Here is a tiny trained network, its code and every weight. The questions are about switching its units off for an input and a target symbol, where a switched-off unit gives its printed mean instead of its output.

import numpy as np


def w(rows, s, z=0):
    codes = np.array(rows[::2]) - 128.0
    scale = np.full(codes.shape[1], s)
    scale[-1] = z or s
    return codes * scale


def norm(h):
    return h / np.sqrt((h * h).mean(-1, keepdims=True) + 1e-5)


def f(y):
    return np.maximum(y, 0)


def softmax(a):
    e = np.exp(a - a.max(-1, keepdims=True))
    return e / e.sum(-1, keepdims=True)


def log_softmax(a):
    a = a - a.max(-1, keepdims=True)
    return a - np.log(np.exp(a).sum(-1, keepdims=True))


def net(x, mask):
    ids = ['ΠΨΩεηλσ'.index(c) for c in x.split()]
    T = len(ids)
    res = E[ids] + P[:T]
    q, k, v = (norm(res) @ M[0].T for M in (Q, K, V))
    z = softmax(np.where(np.tri(T) > 0, q @ k.T / 3**0.5, -1e9)) @ v
    res = res + np.where(mask[0], z, O[0][:, -1]) @ O[0][:, :-1]
    y = f(norm(res) @ A[0][:, :-1].T + A[0][:, -1])
    res = res + np.where(mask[1:17], y, B[0][:, -1]) @ B[0][:, :-1]
    return log_softmax(norm(res)[-1] @ U[:, :-1].T + U[:, -1])


Q, K, V, O, A, B = {}, {}, {}, {}, {}, {}
E = w([
[83,83,99],'Π',
[84,60,78],'Ψ',
[68,40,88],'Ω',
[104,196,180],'ε',
[94,10,90],'η',
[141,31,112],'λ',
[193,172,168],'σ',
],0.013)
P = w([
[98,175,33],'0',
[143,122,108],'1',
[85,110,187],'2',
[177,113,73],'3',
[95,84,239],'4',
[176,112,92],'5',
[110,85,247],'6',
[170,115,91],'7',
[114,90,246],'8',
[166,111,93],'9',
[122,84,245],'10',
[164,101,89],'11',
[123,89,234],'12',
[162,101,88],'13',
],0.012)
Q[0] = w([
[235,173,6],'h1',
[95,185,37],'h1',
[124,115,132],'h1',
],0.017)
K[0] = w([
[253,50,220],'h1',
[129,111,243],'h1',
[112,123,114],'h1',
],0.015)
V[0] = w([
[2,218,101],'h1',
[15,29,195],'h1',
[80,217,229],'h1',
],0.028)
O[0] = w([
[71,38,217,173],'h1',
[5,78,37,107],'h1',
[152,27,101,1],'h1',
],0.031,0.0097)
A[0] = w([
[102,253,99,129],'n1',
[90,124,102,137],'n2',
[152,98,199,157],'n3',
[187,142,149,74],'n4',
[131,135,131,89],'n5',
[195,88,47,253],'n6',
[158,153,164,118],'n7',
[126,84,215,144],'n8',
[146,159,210,132],'n9',
[196,132,119,120],'n10',
[128,32,104,109],'n11',
[203,69,177,78],'n12',
[253,145,121,182],'n13',
[53,110,91,206],'n14',
[132,128,124,94],'n15',
[168,58,72,178],'n16',
],0.019,0.006)
B[0] = w([
[167,54,35,245],'n1',
[156,104,127,170],'n2',
[164,133,56,197],'n3',
[192,122,142,155],'n4',
[131,127,131,128],'n5',
[254,138,159,209],'n6',
[91,99,90,163],'n7',
[177,203,91,217],'n8',
[155,119,111,208],'n9',
[176,86,142,161],'n10',
[87,67,104,171],'n11',
[104,96,20,177],'n12',
[229,85,145,204],'n13',
[189,78,113,226],'n14',
[123,124,122,128],'n15',
[203,129,66,175],'n16',
],0.036,0.011)
U = w([
[126,168,169,201],'Π',
[110,224,133,237],'Ψ',
[37,121,116,222],'Ω',
[150,21,124,2],'ε',
[70,125,30,87],'η',
[139,236,1,99],'λ',
[253,181,115,59],'σ',
],0.012,0.0017)

Each question gives the input, a string of symbols that net reads in full, and the target symbol t.
The units are the heads (3 rows each of Q, K, V and O) and the neurons (one row each of A and B). Each row of codes is followed by its name. A weight is (code - 128) times the scale printed after its matrix; where a second scale follows, it is the last column's (O, A, B and U).
mask holds one flag per unit, heads first, then neurons. A switched-off unit (its flag False) gives its mean, the last column of its rows in O or B, instead of its output. The means were averaged over made-up inputs and are rounded, as every weight is.
A unit's drop is (log p(t) with every unit on - log p(t) with that unit switched off) / (log p(t) with every unit on - log p(t) with every unit switched off).
The circuit of an input: a set's keep is (log p(t) with only the set's units on - log p(t) with every unit switched off) / (log p(t) with every unit on - log p(t) with every unit switched off). Starting from the 12 units with the biggest drops (on a tie, the unit counted first), units are removed one at a time, each time the one whose removal leaves the highest keep (on an exact tie, the one counted first), for as long as the keep stays at least 0.8.
units of the circuit, in order: the units of the circuit, biggest drop first
most important unit: the unit with the biggest drop
k most important neurons: the k neurons with the biggest drops, biggest first
drop when u is switched off: that unit's drop, to one decimal
input Π σ λ Π σ σ σ Ω λ η Π, target Π: 4 most important neurons	[n1; n8; n6; n13]
input ε λ ε Ω σ σ λ σ λ, target ε: units of the circuit, in order	[h1]
input λ λ Ω ε Ψ, target λ: units of the circuit, in order	[h1; n6]
input λ σ λ ε η η ε Ψ Ω, target λ: units of the circuit, in order	[h1; n6]
input Ω λ η ε σ ε η, target Ω: units of the circuit, in order	[h1; n1; n13]
input η λ λ ε Π Ω ε λ λ Ω λ, target η: units of the circuit, in order	[h1; n6; n8]
input Ω σ λ, target Ω: units of the circuit, in order	[h1; n1; n13]
input η Π ε λ η λ η Ω ε ε Ω, target η: units of the circuit, in order	[h1; n8]
input Π ε ε η σ ε Ψ λ Π σ σ ε σ, target Π: 2 most important neurons	[n1; n6]
input Ψ λ Ψ, target Ψ: 4 most important neurons	[n1; n8; n13; n6]
input Π λ Ψ η ε η η Ψ σ σ λ ε η, target Π: 2 most important neurons	[n1; n8]
input Π Ψ Ω ε Ω Ψ Ω λ σ λ Ω, target Π: 2 most important neurons	[n1; n8]
input Ψ η λ Ω Ω, target Ψ: 2 most important neurons	[n1; n8]
input λ λ Ω Ω, target λ: units of the circuit, in order	[h1]
input Π η η ε Ψ, target Π: 2 most important neurons	[n1; n8]
input λ ε Ψ, target λ: drop when h1 is switched off	0.1
input λ η λ λ ε Ψ Ω λ λ λ Ω ε ε, target λ: drop when h1 is switched off	0.2
input Π ε Π ε η Ω ε, target Π: drop when h1 is switched off	1.3
input η λ ε Π ε σ ε, target η: drop when n8 is switched off	0.2
input λ λ Ω λ Ω η, target λ: most important unit	h1
